Here is a tiny trained network, its code and every weight. The questions are about switching its units off for an input and a target symbol, where a switched-off unit gives its printed mean instead of its output.

import numpy as np


def w(rows, s, z=0):
    codes = np.array(rows[::2]) - 128.0
    scale = np.full(codes.shape[1], s)
    scale[-1] = z or s
    return codes * scale


def f(y):
    return np.maximum(y, 0)


def softmax(a):
    e = np.exp(a - a.max(-1, keepdims=True))
    return e / e.sum(-1, keepdims=True)


def log_softmax(a):
    a = a - a.max(-1, keepdims=True)
    return a - np.log(np.exp(a).sum(-1, keepdims=True))


def net(x, mask):
    ids = ['αβγδεθλξπσω'.index(c) for c in x.split()]
    T = len(ids)
    res = E[ids] + P[:T]
    r = res
    for j in range(2):
        rows = slice(3 * j, 3 * j + 3)
        q, k, v = (r @ M[0][rows].T for M in (Q, K, V))
        z = softmax(np.where(np.tri(T) > 0, q @ k.T / 3**0.5, -1e9)) @ v
        o = O[0][rows]
        res = res + np.where(mask[j], z, o[:, -1]) @ o[:, :-1]
    y = f(res @ A[0][:, :-1].T + A[0][:, -1])
    res = res + np.where(mask[2:18], y, B[0][:, -1]) @ B[0][:, :-1]
    return log_softmax(res[-1] @ U[:, :-1].T + U[:, -1])


Q, K, V, O, A, B = {}, {}, {}, {}, {}, {}
E = w([
[98,129,163],'α',
[118,103,89],'β',
[165,77,114],'γ',
[83,127,203],'δ',
[75,130,167],'ε',
[153,112,87],'θ',
[6,99,84],'λ',
[93,97,111],'ξ',
[139,131,115],'π',
[61,134,174],'σ',
[109,121,148],'ω',
],0.014)
P = w([
[157,142,213],'0',
[121,58,171],'1',
[108,164,83],'2',
[22,162,165],'3',
[157,61,115],'4',
[116,163,82],'5',
[14,164,170],'6',
[132,63,101],'7',
[105,166,87],'8',
[26,164,168],'9',
[117,58,89],'10',
[105,167,89],'11',
[7,162,163],'12',
[95,52,82],'13',
],0.017)
Q[0] = w([
[128,166,162],'h0',
[50,67,47],'h0',
[152,191,163],'h0',
[1,37,143],'h1',
[52,148,127],'h1',
[181,122,207],'h1',
],0.0091)
K[0] = w([
[59,66,3],'h0',
[73,190,87],'h0',
[250,152,167],'h0',
[231,190,255],'h1',
[136,93,160],'h1',
[47,105,161],'h1',
],0.0074)
V[0] = w([
[137,216,199],'h0',
[78,83,166],'h0',
[231,54,208],'h0',
[244,165,151],'h1',
[125,227,120],'h1',
[254,228,156],'h1',
],0.0078)
O[0] = w([
[121,119,85,119],'h0',
[133,82,167,196],'h0',
[26,115,164,2],'h0',
[254,133,244,106],'h1',
[179,178,118,107],'h1',
[197,188,40,97],'h1',
],0.0069,0.0098)
A[0] = w([
[47,168,93,164],'n0',
[118,243,187,194],'n1',
[201,77,131,41],'n2',
[116,76,133,217],'n3',
[169,200,148,252],'n4',
[149,97,123,60],'n5',
[176,132,90,97],'n6',
[131,75,119,202],'n7',
[113,118,130,187],'n8',
[177,36,252,106],'n9',
[143,92,105,192],'n10',
[112,179,76,74],'n11',
[145,172,147,93],'n12',
[112,220,122,109],'n13',
[133,101,135,74],'n14',
[111,187,71,83],'n15',
],0.014,0.0035)
B[0] = w([
[152,95,170,254],'n0',
[171,122,75,178],'n1',
[40,131,158,166],'n2',
[179,187,168,232],'n3',
[54,27,1,148],'n4',
[96,161,111,150],'n5',
[119,119,174,150],'n6',
[210,105,137,216],'n7',
[126,153,186,181],'n8',
[137,181,99,206],'n9',
[174,165,187,193],'n10',
[134,185,109,156],'n11',
[29,150,42,133],'n12',
[185,123,87,155],'n13',
[112,182,100,146],'n14',
[128,194,98,161],'n15',
],0.0081,0.0085)
U = w([
[197,226,219,242],'α',
[251,3,152,215],'β',
[87,199,108,61],'γ',
[90,139,100,28],'δ',
[84,100,78,48],'ε',
[132,165,68,4],'θ',
[91,159,5,195],'λ',
[101,116,84,29],'ξ',
[1,43,214,64],'π',
[75,58,47,148],'σ',
[106,166,69,68],'ω',
],0.0072,0.0028)

Each question gives the input, a string of symbols that net reads in full, and the target symbol t.
The units are the heads (3 rows each of Q, K, V and O) and the neurons (one row each of A and B). Each row of codes is followed by its name. A weight is (code - 128) times the scale printed after its matrix; where a second scale follows, it is the last column's (O, A, B and U).
mask holds one flag per unit, heads first, then neurons. A switched-off unit (its flag False) gives its mean, the last column of its rows in O or B, instead of its output. The means were averaged over made-up inputs and are rounded, as every weight is.
A unit's drop is (log p(t) with every unit on - log p(t) with that unit switched off) / (log p(t) with every unit on - log p(t) with every unit switched off).
The circuit of an input: a set's keep is (log p(t) with only the set's units on - log p(t) with every unit switched off) / (log p(t) with every unit on - log p(t) with every unit switched off). Starting from the 12 units with the biggest drops (on a tie, the unit counted first), units are removed one at a time, each time the one whose removal leaves the highest keep (on an exact tie, the one counted first), for as long as the keep stays at least 0.8.
circuit, biggest first: the units of the circuit, biggest drop first
top k neurons: the k neurons with the biggest drops, biggest first
heads that matter: for each layer, one digit per head in row order, 1 if its drop is at least 0.15 and else 0, layers parted by /
drop of u: that unit's drop, to one decimal
input λ γ θ π ω, target α: circuit, biggest first	(n3; n9; n10)
input λ ε λ γ δ δ, target π: circuit, biggest first	(h1; h0; n9)
input σ δ ξ λ π, target α: top neuron	(n3)
input π π ε π, target λ: circuit, biggest first	(h1; n4; n1; n12)
input λ ω λ γ, target π: heads that matter	01
input θ ξ σ λ π, target α: top 2 neurons	(n10; n3)
input θ β α ξ λ, target α: heads that matter	01
input λ λ δ δ ξ ε β, target π: circuit, biggest first	(h1; n0; n9)
input ξ ε ε σ λ σ λ ω, target α: circuit, biggest first	(n3; n10; n9)
input λ δ π θ λ ξ σ λ ξ λ, target π: circuit, biggest first	(h1; n0)
input λ λ ω λ π ω λ ξ, target α: top 2 neurons	(n10; n3)
input ξ ω λ ξ σ, target α: circuit, biggest first	(n9; n3; n4)
input π θ π λ α, target α: heads that matter	00
input ξ π ξ θ δ, target α: top 2 neurons	(n9; n3)
input π λ λ ξ λ ξ λ ξ ξ λ λ λ ξ, target λ: heads that matter	11
input λ γ ε λ λ λ ξ, target π: circuit, biggest first	(h1)
input σ λ ξ θ λ β λ λ ξ δ γ λ λ α, target α: circuit, biggest first	(n10; n4; n3)
input λ λ ξ α, target π: circuit, biggest first	(h1; n0)
input π λ λ λ λ δ β λ θ θ, target λ: top 2 neurons	(n4; n0)
input π ξ β λ λ λ ξ ξ σ ε, target λ: top 3 neurons	(n4; n1; n12)
input π π λ ε β, target α: top 2 neurons	(n10; n2)
input ω σ λ α β, target α: top 2 neurons	(n10; n3)
input λ ξ α λ λ θ λ ξ σ σ, target π: top neuron	(n0)
input π ε λ σ λ λ δ λ ξ λ ξ ω α, target λ: top 3 neurons	(n4; n1; n12)
input λ σ σ λ θ θ λ δ ξ σ ξ π π, target π: drop of h0	-0.1
input λ σ δ, target π: drop of h1	0.4
input σ λ λ θ λ λ ω γ, target α: drop of n2	0.1
input λ γ λ δ λ ξ β δ α π, target π: drop of h1	0.7
